Here is a tiny trained network, its code and every weight. The questions are about switching its units off for an input and a target symbol, where a switched-off unit gives its printed mean instead of its output.

import numpy as np


def w(rows, s, z=0):
    codes = np.array(rows[::2]) - 128.0
    scale = np.full(codes.shape[1], s)
    scale[-1] = z or s
    return codes * scale


def norm(h):
    return h / np.sqrt((h * h).mean(-1, keepdims=True) + 1e-5)


def softmax(a):
    e = np.exp(a - a.max(-1, keepdims=True))
    return e / e.sum(-1, keepdims=True)


def log_softmax(a):
    a = a - a.max(-1, keepdims=True)
    return a - np.log(np.exp(a).sum(-1, keepdims=True))


def net(x, mask):
    ids = ['ΘΨβγδλστω'.index(c) for c in x.split()]
    T = len(ids)
    res = E[ids] + P[:T]
    u = 0
    for l in range(3):
        r = norm(res)
        for j in range(2):
            rows = slice(2 * j, 2 * j + 2)
            q, k, v = (r @ M[l][rows].T for M in (Q, K, V))
            z = softmax(np.where(np.tri(T) > 0, q @ k.T / 2**0.5, -1e9)) @ v
            o = O[l][rows]
            res = res + np.where(mask[u + j], z, o[:, -1]) @ o[:, :-1]
        u += 2
    return log_softmax(norm(res)[-1] @ U[:, :-1].T + U[:, -1])


Q, K, V, O = {}, {}, {}, {}
E = w([
[237,60,92],'Θ',
[118,116,156],'Ψ',
[150,141,4],'β',
[150,128,18],'γ',
[102,150,163],'δ',
[114,126,150],'λ',
[132,125,104],'σ',
[98,144,147],'τ',
[125,101,95],'ω',
],0.022)
P = w([
[83,132,137],'0',
[235,123,215],'1',
[86,84,51],'2',
[159,118,103],'3',
[248,166,158],'4',
[101,77,43],'5',
[159,121,99],'6',
[234,222,143],'7',
[111,72,29],'8',
[162,121,91],'9',
],0.014)
Q[0] = w([
[79,39,37],'0.h1',
[2,111,32],'0.h1',
[228,81,148],'0.h2',
[233,128,178],'0.h2',
],0.016)
K[0] = w([
[61,55,14],'0.h1',
[68,187,3],'0.h1',
[66,76,62],'0.h2',
[78,44,135],'0.h2',
],0.014)
V[0] = w([
[182,112,212],'0.h1',
[107,102,97],'0.h1',
[202,179,250],'0.h2',
[144,95,130],'0.h2',
],0.011)
O[0] = w([
[143,115,231,128],'0.h1',
[83,147,84,155],'0.h1',
[205,53,1,3],'0.h2',
[126,109,132,148],'0.h2',
],0.0096,0.0051)
Q[1] = w([
[149,184,134],'1.h1',
[88,119,109],'1.h1',
[102,71,119],'1.h2',
[5,19,116],'1.h2',
],0.027)
K[1] = w([
[106,124,141],'1.h1',
[138,164,136],'1.h1',
[155,123,58],'1.h2',
[133,69,3],'1.h2',
],0.044)
V[1] = w([
[186,164,131],'1.h1',
[91,3,197],'1.h1',
[106,79,143],'1.h2',
[115,154,229],'1.h2',
],0.024)
O[1] = w([
[113,94,73,64],'1.h1',
[106,116,254,254],'1.h1',
[123,135,105,174],'1.h2',
[124,51,83,248],'1.h2',
],0.024,0.0047)
Q[2] = w([
[208,76,129],'2.h1',
[217,151,144],'2.h1',
[4,141,98],'2.h2',
[126,111,94],'2.h2',
],0.028)
K[2] = w([
[8,59,125],'2.h1',
[94,30,200],'2.h1',
[115,187,5],'2.h2',
[82,110,101],'2.h2',
],0.023)
V[2] = w([
[6,187,124],'2.h1',
[161,223,111],'2.h1',
[189,28,87],'2.h2',
[165,116,25],'2.h2',
],0.019)
O[2] = w([
[102,222,238,218],'2.h1',
[38,76,170,52],'2.h1',
[44,234,74,104],'2.h2',
[75,107,251,3],'2.h2',
],0.016,0.0045)
U = w([
[169,77,73,107],'Θ',
[155,51,194,175],'Ψ',
[4,125,17,97],'β',
[71,100,90,254],'γ',
[168,88,40,98],'δ',
[163,100,133,137],'λ',
[10,141,115,93],'σ',
[181,204,79,87],'τ',
[117,224,212,78],'ω',
],0.015,0.009)

Each question gives the input, a string of symbols that net reads in full, and the target symbol t.
The units are the heads (2 rows each of Q, K, V and O). Each row of codes is followed by its name. A weight is (code - 128) times the scale printed after its matrix; where a second scale follows, it is the last column's (O and U).
mask holds one flag per head, layer by layer. A switched-off head (its flag False) gives its mean, the last column of its rows in O, instead of its output. The means were averaged over made-up inputs and are rounded, as every weight is.
A unit's drop is (log p(t) with every unit on - log p(t) with that unit switched off) / (log p(t) with every unit on - log p(t) with every unit switched off).
The circuit of an input: a set's keep is (log p(t) with only the set's units on - log p(t) with every unit switched off) / (log p(t) with every unit on - log p(t) with every unit switched off). Starting from all 6 units, units are removed one at a time, each time the one whose removal leaves the highest keep (on an exact tie, the one counted first), for as long as the keep stays at least 0.8.
units of the circuit, in order: the units of the circuit, biggest drop first
most important unit: the unit with the biggest drop
heads that matter: for each layer, one digit per head in row order, 1 if its drop is at least 0.15 and else 0, layers parted by /
drop of u: that unit's drop, to one decimal
input ω ω Θ, target ω: units of the circuit, in order : [1.h2]
input Ψ β λ σ σ τ ω β, target Ψ: heads that matter : 01 / 11 / 00
input Ψ Ψ Ψ Ψ Ψ δ β, target β: heads that matter : 10 / 01 / 01
input Ψ Ψ γ, target τ: heads that matter : 01 / 01 / 00
input β λ λ γ Ψ γ Ψ δ, target β: heads that matter : 10 / 11 / 01
input τ γ Θ Θ σ, target τ: heads that matter : 00 / 01 / 11
input σ Ψ λ σ τ ω γ Ψ, target σ: units of the circuit, in order : [1.h2 2.h2 1.h1 0.h2]
input β Θ β β Ψ β Ψ Ψ, target β: units of the circuit, in order : [1.h2 2.h2]
input Ψ δ Ψ Ψ Ψ β, target τ: units of the circuit, in order : [1.h2 0.h2]
input Ψ γ Ψ Ψ γ Ψ Ψ β τ, target β: units of the circuit, in order : [1.h1 2.h2]
input δ Ψ Ψ β, target β: heads that matter : 00 / 01 / 01
input σ β ω Ψ β, target σ: units of the circuit, in order : [1.h1 2.h2 0.h1]
input ω Ψ Ψ ω γ Ψ δ ω τ, target ω: heads that matter : 11 / 01 / 01
input Ψ Ψ Ψ λ Θ δ Θ ω Ψ σ, target σ: most important unit : 0.h2
input Ψ Ψ β λ δ, target Ψ: units of the circuit, in order : [1.h1 1.h2]
input σ δ τ σ σ ω Ψ Ψ, target σ: units of the circuit, in order : [1.h2 2.h2 1.h1]
input Ψ τ γ β Ψ Θ, target τ: heads that matter : 00 / 01 / 00
input ω Ψ ω τ, target τ: heads that matter : 01 / 01 / 00
input λ δ Ψ β ω λ λ β, target δ: heads that matter : 00 / 11 / 11
input ω ω ω β β, target ω: heads that matter : 11 / 11 / 11
input Θ Ψ Ψ Ψ β Ψ Θ ω Ψ, target ω: heads that matter : 11 / 11 / 01
input Ψ δ ω σ β λ, target β: units of the circuit, in order : [1.h1]
input Ψ Ψ Ψ, target τ: heads that matter : 01 / 01 / 01
input δ ω σ Ψ ω Ψ Ψ Ψ, target δ: heads that matter : 10 / 01 / 11
input τ Ψ Θ β ω, target τ: heads that matter : 11 / 01 / 11
input τ δ δ δ, target δ: drop of 0.h1 : 0.2
input δ σ δ Ψ Ψ γ σ, target γ: drop of 1.h2 : 0.2
input β σ Ψ γ β Ψ, target β: drop of 2.h2 : 0.1
input Ψ Ψ σ, target τ: drop of 1.h2 : 0.7
input σ ω γ ω ω, target σ: most important unit : 1.h2
